Below are the code and all the weights of a small trained network. Each question names an input and a class and asks about switching units off, where a switched-off unit gives its printed mean instead of its output.

import numpy as np


def w(rows, s, z=0):
    codes = np.array(rows[::2]) - 128.0
    scale = np.full(codes.shape[1], s)
    scale[-1] = z or s
    return codes * scale


def f(y):
    return y / 2 * (1 + np.tanh(0.7978845608 * (y + 0.044715 * y**3)))


def log_softmax(a):
    a = a - a.max(-1, keepdims=True)
    return a - np.log(np.exp(a).sum(-1, keepdims=True))


def net(x, mask):
    res = np.array(x, float).reshape(1, 5) / 4 @ E
    y = f(res @ A[0][:, :-1].T + A[0][:, -1])
    res = res + np.where(mask, y, B[0][:, -1]) @ B[0][:, :-1]
    return log_softmax(res[-1] @ U[:, :-1].T + U[:, -1])


A, B = {}, {}
E = w([
[251,247,227,235,145,50,221,4],'x0',
[127,134,128,125,127,129,131,128],'x1',
[155,42,26,10,8,8,249,55],'x2',
[240,19,243,11,87,247,22,8],'x3',
[131,123,136,120,135,119,131,132],'x4',
],0.004)
A[0] = w([
[246,250,241,245,218,78,207,12,250],'N1',
[248,219,117,153,13,12,246,13,226],'N2',
[19,38,81,62,183,226,16,246,250],'N3',
[8,8,20,14,43,185,53,241,251],'N4',
[139,242,149,248,229,44,218,172,250],'N5',
[20,157,103,182,239,215,18,243,249],'N6',
[9,10,23,16,76,196,30,245,246],'N7',
[6,234,7,231,203,11,225,247,252],'N8',
[230,225,245,239,234,232,27,38,227],'N9',
[206,30,245,72,166,250,11,42,234],'N10',
[66,26,13,16,6,11,239,159,238],'N11',
[22,174,137,207,249,234,13,244,251],'N12',
[244,12,244,19,97,247,4,4,248],'N13',
[248,11,244,7,15,237,53,5,234],'N14',
[226,21,31,8,8,8,253,13,239],'N15',
[7,12,24,19,90,189,27,246,251],'N16',
[11,211,9,189,124,4,239,243,251],'N17',
[126,244,234,249,248,237,18,190,252],'N18',
],0.0039,0.0038)
B[0] = w([
[250,249,7,196,206,49,22,27,226],'N1',
[221,250,105,221,9,3,242,16,206],'N2',
[15,3,244,129,223,251,75,236,224],'N3',
[7,4,209,27,48,223,224,235,240],'N4',
[158,238,4,250,179,18,52,210,205],'N5',
[36,15,184,240,250,230,23,252,214],'N6',
[10,9,227,40,84,237,185,237,239],'N7',
[9,121,6,255,191,23,137,253,237],'N8',
[250,238,33,37,248,185,4,39,221],'N9',
[241,76,212,14,219,246,32,17,229],'N10',
[8,36,37,42,6,27,250,161,231],'N11',
[58,36,186,247,249,243,16,250,223],'N12',
[247,111,242,3,150,244,71,6,254],'N13',
[232,191,249,3,43,233,197,3,249],'N14',
[72,227,237,45,6,12,251,10,242],'N15',
[4,5,226,49,104,240,202,239,239],'N16',
[7,69,3,247,59,11,218,249,229],'N17',
[230,179,26,220,250,235,3,193,230],'N18',
],0.0038,0.008)
U = w([
[10,39,118,250,228,191,79,249,253],'0',
[154,19,250,56,221,249,29,153,82],'1',
[13,18,42,66,20,47,243,239,194],'2',
[82,50,236,1,2,206,240,62,38],'3',
[207,241,5,242,232,44,18,206,160],'4',
[250,227,50,81,239,216,9,18,73],'5',
[118,230,19,237,8,2,245,64,164],'6',
[244,252,239,45,30,50,209,2,41],'7',
],0.0037,0.0023)

Each question gives the input, the list of numbers given to net, and the class t.
The units are the neurons (one row each of A and B). Each row of codes is followed by its name. A weight is (code - 128) times the scale printed after its matrix; where a second scale follows, it is the last column's (A, B and U).
mask holds one flag per neuron, in row order. A switched-off neuron (its flag False) gives its mean, the last column of its row in B, instead of its output. The means were averaged over made-up inputs and are rounded, as every weight is.
A unit's drop is (log p(t) with every unit on - log p(t) with that unit switched off) / (log p(t) with every unit on - log p(t) with every unit switched off).
The circuit of an input: a set's keep is (log p(t) with only the set's units on - log p(t) with every unit switched off) / (log p(t) with every unit on - log p(t) with every unit switched off). Starting from the 12 units with the biggest drops (on a tie, the unit counted first), units are removed one at a time, each time the one whose removal leaves the highest keep (on an exact tie, the one counted first), for as long as the keep stays at least 0.8.
units of the circuit, in order: the units of the circuit, biggest drop first
unit that matters most: the unit with the biggest drop
k most important neurons: the k neurons with the biggest drops, biggest first
drop of u: that unit's drop, to one decimal
input [6,-2,0,-6,-8], class 4: units of the circuit, in order -> (N5; N1)
input [1,6,8,-8,-3], class 6: unit that matters most -> N2
input [6,-3,0,6,8], class 5: units of the circuit, in order -> (N9; N1)
input [-3,-5,1,-3,3], class 2: units of the circuit, in order -> (N18; N10; N13)
input [-2,6,1,0,1], class 2: units of the circuit, in order -> (N13; N10; N18)
input [6,-2,-5,1,7], class 5: 3 most important neurons -> (N9; N17; N8)
input [-5,4,1,-3,4], class 2: 2 most important neurons -> (N18; N11)
input [8,-7,4,-2,-3], class 6: drop of N13 -> 0.0
input [1,0,3,8,-5], class 7: drop of N16 -> 0.1
input [1,-5,6,-8,-8], class 6: drop of N2 -> 0.2
input [6,-6,2,-2,-2], class 6: drop of N2 -> 0.1
